array([[ 0.215, -0.126, -0.212, -0.149,  0.098, -0.226, -0.064,  0.179],
       [-0.023, -0.202,  0.122,  0.123, -0.271, -0.257,  0.122,  0.154],
       [-0.071, -0.282,  0.098,  0.118, -0.259, -0.206,  0.089,  0.213],
       [-0.157, -0.068, -0.035, -0.140,  0.098,  0.123, -0.088,  0.125],
       [-0.112, -0.256,  0.155,  0.137, -0.287, -0.195,  0.093,  0.186],
       [ 0.201, -0.213, -0.266, -0.048,  0.107, -0.121,  0.189,  0.210],
       [ 0.105, -0.249, -0.075, -0.178,  0.030, -0.009, -0.142,  0.171],
       [-0.201, -0.161, -0.047, -0.088,  0.120,  0.185, -0.022,  0.065],
       [-0.188,  0.134, -0.192,  0.134,  0.122,  0.153,  0.052, -0.139],
       [-0.283, -0.042, -0.039,  0.163, -0.279, -0.050,  0.135,  0.139],
       [ 0.191, -0.173, -0.222, -0.121,  0.129, -0.206,  0.089,  0.195]])
Counting starts at 0.
The entry in row 2 and column 0?
A: -0.071
The entry just right of -0.259 is -0.206
The entry directly below -0.178 is -0.088
The entry in the bottom-left corner?
A: 0.191
The entry directly above -0.201?
A: 0.105
The entry directly below 0.215: -0.023
The entry in row 2 and column 2 is 0.098
The top-left entry: 0.215
The entry just left of 0.125?
A: -0.088
The entry directly above -0.249?
A: -0.213
The entry at row 0, column 2 -> -0.212
The entry directly below -0.249?
A: -0.161
The bottom-right entry: 0.195
The entry in row 1 and column 1: -0.202
The entry at row 1, column 2 is 0.122
The entry just right of 0.185?
A: -0.022
The entry just right of the largest entry?
A: -0.126
The top entry of the column that holds the smallest entry is 0.098
The top-right entry?
A: 0.179
The entry directly above the smallest entry is 0.098
The entry just right of -0.213?
A: -0.266
The entry just right of -0.256?
A: 0.155
The entry just left of -0.256 -> -0.112
The entry directly below the smallest entry?
A: 0.107
The minimum?
A: -0.287
The entry just right of the smallest entry -> -0.195
The entry just right of 0.135?
A: 0.139
The entry just right of 0.105?
A: -0.249
The entry directly below -0.271?
A: -0.259

Read these off the array that follows.
1) The largest entry in the last row?
2) The 1st entry, reading row by row?
3) The entry just left of 0.11?
4) The last entry, reading row by row?
5) The maximum?
6) The second entry, reading row by row?
7) The 3rd largest entry?
8) The last entry of the smallest entry's row?
 0.15  -0.10   0.10  -0.15   0.02  -0.04
-0.13   0.09  -0.09   0.14  -0.04  -0.03
-0.13   0.09  -0.02   0.13   0.08   0.20
-0.05   0.09  -0.11   0.11  -0.10  -0.08
1) 0.11
2) 0.15
3) -0.11
4) -0.08
5) 0.20
6) -0.10
7) 0.14
8) -0.04

grid =
[[3611, 4020, 1760, 4087, 5628, 2965, 4158, 5257, 3072, 3908, 5012, 6007, 4413, 3791],
 [5630, 4206, 5548, 3832, 4785, 5858, 7144, 7390, 5225, 3988, 3643, 4747, 5147, 5466],
 [4685, 4758, 4585, 3857, 4232, 6250, 3281, 3349, 4144, 4315, 4328, 4887, 3908, 4753],
 [4271, 5203, 4735, 4392, 7585, 4548, 4821, 4021, 5667, 4542, 3716, 4452, 6667, 4287],
 [6098, 3735, 4813, 6126, 4418, 3397, 4033, 3361, 4971, 6659, 3916, 4529, 5883, 3968],
 [3604, 5096, 5000, 5054, 5167, 3468, 4675, 6938, 5304, 5688, 5810, 4616, 5394, 6164],
 [5169, 4070, 4195, 7007, 4464, 3592, 3517, 3139, 4972, 5097, 5784, 4807, 4647, 4007],
 [5097, 5681, 3075, 5402, 4792, 2943, 4597, 5618, 4765, 4291, 2913, 4433, 3363, 4485],
 [5164, 4962, 4983, 3806, 4160, 3909, 3868, 5509, 6194, 3736, 4048, 4389, 5015, 6687],
 [7959, 4454, 5125, 3788, 6250, 4732, 5323, 5171, 1765, 5216, 5824, 7009, 5017, 5650]]
Counting starts at 0.
Which number is the entry in the top-right corner?
A: 3791
The entry directly above 6667: 3908
Which number is the entry at row 0, column 2?
A: 1760
Which number is the entry at row 1, column 0?
A: 5630
The entry just left of 5858 -> 4785
The entry just left of 2913 -> 4291
The entry at row 0, column 0 is 3611
Which number is the bottom entry of the column that holds the smallest entry?
A: 5125
Which number is the entry just right of 3592?
A: 3517
The entry in row 0 and column 1 -> 4020
The entry in the bottom-left corner: 7959
Which number is the entry in row 2 and column 2?
A: 4585
Which number is the entry just right of 5171?
A: 1765
The entry just right of 4972: 5097
Which number is the entry directly below 4785?
A: 4232
The entry just left of 4529 -> 3916
Which number is the entry directly below 4195?
A: 3075
The entry just right of the smallest entry: 4087
Which number is the entry directly above the largest entry?
A: 5164
The entry directly above 4785 is 5628
Which number is the entry in the bottom-right corner?
A: 5650
The entry directly below the smallest entry: 5548
Which number is the entry in row 2 and column 0?
A: 4685
The entry just right of 5096 is 5000
The entry directly below 4315: 4542
Which number is the entry just left of 5548?
A: 4206
The entry just left of 4647 -> 4807

70,-5,3,39,32,55,-53,67,29,48,14
40,-48,16,33,20,23,-20,50,-70,56,32
13,-30,-35,8,-58,53,-3,-16,-13,-30,20
10,-32,8,-60,-68,-68,3,-50,-64,-41,-18
Rows and columns are numbered from 0.
The entry in row 0 and column 2: 3
Which number is the entry directly below the largest entry?
A: 40
Which number is the entry in the top-right corner?
A: 14
Which number is the entry at row 0, column 1?
A: -5
The bottom-right entry is -18
The entry directly below 14: 32
Which number is the entry just left of -41?
A: -64
Which number is the entry directly below 55?
A: 23
Which number is the entry directly above -70?
A: 29
Which number is the entry just right of 55?
A: -53
The entry in row 2 and column 1 is -30
The entry just left of 53: -58
Which number is the largest entry?
A: 70
The entry directly above -3 is -20
Which number is the entry just right of the smallest entry?
A: 56
Which number is the minimum?
A: -70

Read these off the row that follows.
1) Find the maximum.
2) Find the entry just right of the largest entry.
[ 61 -58  44 -39  -9 -43 -72  25  -8 -23 -73 -25 -34 -39]
1) 61
2) -58

[[94, 80, 85, 107, 125, 33, 131, 208, 228, 218, 150, 36, 56, 227], [147, 117, 112, 112, 99, 53, 90, 34, 142, 194, 217, 75, 14, 161], [219, 199, 137, 144, 88, 121, 125, 16, 54, 180, 215, 149, 24, 82], [147, 140, 91, 127, 109, 68, 160, 204, 167, 224, 152, 78, 39, 173], [206, 202, 130, 153, 105, 136, 162, 119, 82, 185, 172, 153, 63, 96], [111, 113, 116, 132, 148, 102, 155, 224, 201, 178, 125, 97, 128, 195], [146, 132, 126, 128, 121, 96, 120, 94, 145, 174, 181, 108, 74, 154], [208, 229, 144, 180, 137, 201, 220, 242, 89, 163, 107, 200, 153, 89]]
The entry just right of 200 -> 153
The entry just right of the largest entry is 89
What is the entry just right of 90? 34
The entry just left of 140 is 147
The entry just left of the largest entry: 220
The entry just right of the smallest entry: 161
What is the smallest entry? 14
What is the entry just left of 167? 204
What is the entry just left of 149? 215
The entry just right of 111 -> 113
What is the maximum? 242
The entry just right of 219 -> 199
What is the entry just right of 127? 109

[[-11, -21, 25, -26, 29, -32, -7, 0, 32, -39, -22, 61, 47, 34], [19, -31, -7, 40, -34, 26, -29, -20, -9, -18, 18, -6, 0, 18], [-12, 16, -24, 34, -18, -23, -56, 29, -29, 3, 48, -12, -43, 30], [-19, -41, 4, 0, 2, 44, -15, 10, 1, 4, -28, 32, 15, -43], [-18, -38, -16, -14, -17, 8, -53, -29, -2, 6, 44, 31, 34, -12]]
Find the entry just right of the largest entry.
A: 47
Find the smallest entry.
A: -56
Find the largest entry.
A: 61
The entry just right of -9: -18
Find the entry just left of the largest entry.
A: -22
The entry just right of -20: -9
Find the entry just left of 10.
A: -15
Find the entry just left of -38.
A: -18
The entry just right of 16 is -24
The entry just left of -32: 29
Find the entry just left of the smallest entry.
A: -23
